Q:
[[ -9.8 -22.0 -23.4  -6.5   8.6  17.1 -24.1 -10.8 -21.0 -15.5  10.2 -39.5
   31.6]
 [ 19.2  -2.4   1.8   6.0   6.1   4.0  10.4  19.7  43.1 -34.0 -28.2  12.9
   -1.2]
 [ 76.7 -29.9  51.6  29.9   7.1   5.7 -56.7   0.1 -15.0 -19.4  -2.3  -2.4
   12.2]
 [ 24.3  -5.8  23.2   5.1 -26.0 -12.0 -34.9 -16.4  -0.8  -4.5 -37.0 -47.9
    0.8]
 [ 10.7  -8.9  10.5  31.8 -13.0  18.1   1.9  17.8   6.3  12.1 -11.0   6.5
   14.2]
 [  8.1  24.6  24.7  23.0   8.3  -6.1   5.8 -25.7   4.1 -13.2 -19.0 -17.8
    1.7]
 [-22.4  24.8  -5.7  -6.4 -25.5 -11.5   9.2 -34.1 -33.8 -29.2 -18.6 -24.5
  -28.3]
 [-24.0   4.4 -13.5  -4.5   6.2  33.0  30.7  17.3  18.2  31.5  28.0   6.6
   24.3]
 [-10.5  44.3 -23.9  25.4   2.3 -15.7   7.4   3.9   1.2 -33.3 -29.6  -1.5
  -29.9]]
A: -29.9

Q:
[[-27.0   9.3 -26.0 -28.0 -20.0 -21.4  44.5  -4.6 -11.8  45.5 -28.7  39.1
   47.3  31.3  42.5 -17.6]
 [-18.6  41.1  12.8 -24.3 -20.2  28.2 -35.7   0.1 -31.7  10.2  -2.4 -26.3
   -9.2 -10.2 -14.9  64.3]
 [ 45.6 -49.5   6.7  52.4  43.4 -17.0  24.6   8.3  53.8 -31.6  27.7  17.3
   -8.2   1.2   0.4 -62.6]
 [-22.2   8.7 -21.4 -23.4 -16.3 -16.9  38.6  -2.3  -9.0  39.0 -23.7  34.6
   40.6  28.3  38.2 -14.7]
 [-44.7  46.2 -11.4 -50.8 -40.8  11.0  -8.1  -6.2 -47.8  39.7 -30.0  -3.1
   20.1   9.1  13.0  49.7]
 [ -5.5   1.5 -10.3  -6.0  -2.9  -6.2  25.5   4.6   2.1  17.7  -9.8  22.9
   20.6  20.1  26.4 -14.5]
 [ 17.2  13.7  32.1  15.9   9.2  37.1 -59.4   6.0  -5.4 -36.8  25.5 -51.0
  -49.1 -34.6 -48.5  53.0]
 [-43.7  43.6 -12.6 -49.4 -39.6   8.3  -4.1  -6.4 -45.4  40.6 -30.1   0.0
   22.5  10.6  14.9  45.0]
 [ 39.4 -37.3   8.5  45.1  36.6  -8.2  16.8   9.3  43.3 -27.4  23.9  10.3
   -9.7  -0.3  -2.4 -44.1]]
A: -44.1

Q:
[[-47.4 -41.5  38.3 -23.5 -34.2  49.6 -54.9  24.4  54.8  34.5 -26.2 -20.0
  -58.5 -36.3   3.6]
 [ 47.0  39.8 -39.7  40.0  39.7 -43.1  49.1 -25.7 -49.3 -39.4  37.5   6.4
   56.2  35.0   1.9]
 [ 38.2  61.3 -52.0 -42.3 -54.0  20.4  50.4 -54.5 -33.7  44.0 -42.2  58.5
   21.3  56.6  15.1]
 [-50.3 -49.4  39.2  -1.5  -6.6  20.8 -53.1  30.6  48.2  -7.5  20.8 -45.7
  -59.4 -38.5  40.9]
 [-53.0 -34.0  35.6 -55.4 -52.5  61.8 -48.7  30.7  50.7  26.5 -36.8  -4.5
  -49.7 -28.3  -6.7]
 [ 40.2  61.1 -55.9 -27.7 -26.4  -4.2  56.0 -50.2 -53.1   0.8 -31.9  49.5
   48.3  57.2  34.7]
 [-20.0 -51.5  27.9  47.2  45.5 -14.6 -47.9  36.9  27.2 -43.5  52.2 -40.2
  -33.9 -54.5  36.3]
 [-30.2 -55.1  13.6  71.3  68.5 -44.9 -53.8  28.8  35.0 -64.1  63.6 -63.1
   57.1 -56.0   3.8]
 [-51.4 -22.1   0.6 -19.8 -20.1  41.6 -34.1  -5.5  16.5  16.8 -25.2 -12.6
  -45.3 -26.5  40.9]
 [ 40.3  58.1 -61.0 -58.0 -65.1  49.4  66.9 -61.1 -42.4  55.9 -52.7  61.7
  -37.8  64.1  30.3]
 [-16.9 -16.6   7.0  48.2  46.5 -27.2 -16.8  31.4  28.9 -46.0  35.3 -37.8
   53.0 -36.6   9.4]
 [ 13.6  -9.5  20.4 -65.8 -59.6  45.2 -20.1 -21.6 -17.1  51.4 -43.6  47.6
  -74.9  11.3  17.7]]
A: 17.7

Q:
[[-34.1  10.8 -15.2  24.0   1.0  16.8 -34.0 -36.9  62.9 -50.2]
 [-13.2 -13.8 -28.6  30.4 -22.4 -63.0 -14.0 -49.6 -14.1  45.8]
 [ 51.1   4.2  41.4 -31.4  38.1  17.5  32.7  45.4 -32.3   4.0]
 [-28.3 -29.6  22.3   0.1  35.5  19.7  74.5 -11.2 -29.1 -29.3]
 [ 52.3  43.1  39.4 -36.1   3.0  -2.8  -1.8  28.6 -42.7  38.1]]
A: 38.1

Q:
[[-32.6  37.3  29.2  38.2 -30.2 -32.2 -27.3  42.5  23.4 -31.3 -54.8  44.6
   46.7 -31.8  22.4  28.4]
 [ 37.5  18.8 -42.6 -39.7 -48.0  40.0  33.7 -35.9  26.9  41.8  18.1  28.0
   21.8  42.6  -7.4 -47.6]
 [ 30.6 -56.1 -32.3 -29.3  44.3  16.1  18.5 -23.9 -50.5  18.7 -29.1 -16.2
  -54.8  22.5   4.5 -13.4]
 [ 37.5 -13.9 -21.1 -19.7 -19.4  39.2  23.8 -28.9  38.0  41.3  30.3 -21.6
  -16.8  36.9 -43.1 -38.4]
 [ 44.2 -49.6 -35.9 -43.3   3.3  36.6  25.8 -34.5 -40.4  47.6 -27.1  -4.3
  -44.7  43.1   6.3 -26.3]
 [ 48.1 -36.0 -41.6 -37.7 -15.2  39.7  27.7 -30.5 -28.3  47.9 -22.8  -3.3
  -33.5  43.1   8.4 -28.2]
 [ 26.7  12.5 -24.7 -25.4 -41.2  30.8  24.8 -20.9  38.5  32.1 -15.9  24.8
   28.4  31.4 -17.7 -34.2]
 [ 16.0 -39.7 -13.3 -22.9  48.4  12.7  25.0 -36.4 -23.9   9.9 -35.7 -12.0
  -34.7  10.2 -54.5 -30.5]
 [ 30.3  27.8 -31.3 -25.6 -42.8  27.4  28.0 -12.9  23.7  29.5 -19.4  41.6
   32.4  26.4  -2.7 -29.6]
 [-37.1  52.9  21.9  32.3 -44.2 -29.5 -26.4  42.2  42.4 -28.7 -24.7  41.0
   57.8 -27.6  36.0  30.6]]
A: 30.6

Q:
[[  1.8 -52.5  11.2  38.3   6.2   0.0 -53.0   0.2  -3.5  62.3  -3.1   0.1
  -16.8 -46.2  -6.6  -2.9]
 [ -0.8   0.9   5.0  -0.5  -2.4  -0.6  -0.5  -0.7  -0.9   0.9  -0.1   0.4
   -1.7  -0.6  -0.6  -1.5]
 [-57.1  11.4   0.2  -5.7   2.5  60.1 -28.0 -50.5 -56.2 -13.9  53.9  44.6
  -50.5  -8.8  60.5   5.7]
 [  3.8  10.4  16.9 -11.0  28.1  -6.9   0.9   4.2   5.7   8.1   1.0   2.9
  -10.6  21.9  -6.3   3.9]
 [  1.5   0.8   8.4   0.6  -0.5  -2.5   1.8   0.0  -1.1   1.5  -1.5   0.0
   -1.7  -2.3  -2.3   1.0]]
A: 1.0

Q:
[[-11.6  68.7  30.5 -55.8  -2.2 -70.7]
 [-59.0  60.0 -49.3  28.7  49.9  24.4]
 [ 41.8 -60.2  40.9 -57.1 -15.8 -17.0]
 [-54.0 -61.1  -4.7  14.0 -61.4  53.7]
 [-10.1  -1.5  -3.0 -15.6 -17.5   5.2]
 [-35.2  -6.2  57.8   8.6 -30.5  -5.4]
 [ 44.0  21.9  35.0   0.7  59.3  53.8]
 [-56.5   2.0  43.6   3.7  -8.2 -22.3]
 [ 53.3  67.7  26.8  12.1 -52.2 -71.7]
 [-69.6  21.3 -25.6 -14.8  70.1  11.7]
 [-35.4 -46.9 -13.3  -0.6  68.8 -36.4]]
A: -36.4

Q:
[[ 28.1 -20.4 -19.1 -11.7  -0.5 -18.7 -14.2  43.2  10.3  11.3  49.1 -13.4
    2.5  29.5 -16.4  30.0]
 [ 31.6 -27.8 -11.1  17.3 -14.0 -55.7  40.9  -3.2  18.2  32.8  67.9   7.8
    4.2  13.5   4.7  -7.7]
 [ 24.8 -24.7  -7.9  22.4 -14.1 -46.9  39.1  -4.4  17.8  29.7  59.2  11.9
    1.3  10.8   1.6 -12.2]
 [ -4.5  30.0   0.2   5.0  -9.6 -55.1   7.7  -2.6  -8.1  12.9  24.3 -22.2
   12.5  16.7  51.1 -32.2]
 [-10.8  22.5  17.7   3.4   3.0   7.1  12.2 -47.4 -14.2  -3.1 -29.0   7.8
    1.1 -26.7  22.2 -29.1]
 [ -8.6   9.1  10.4 -26.6   5.0 -46.2  21.7 -47.8 -14.6   0.4 -26.0 -19.7
   14.1 -26.0  48.0 -21.9]
 [ 35.5 -27.5 -19.7 -13.4  -0.9 -21.7 -18.2  53.5  14.3  14.6  64.1 -15.5
    2.4  36.9 -17.2  37.7]]
A: 37.7
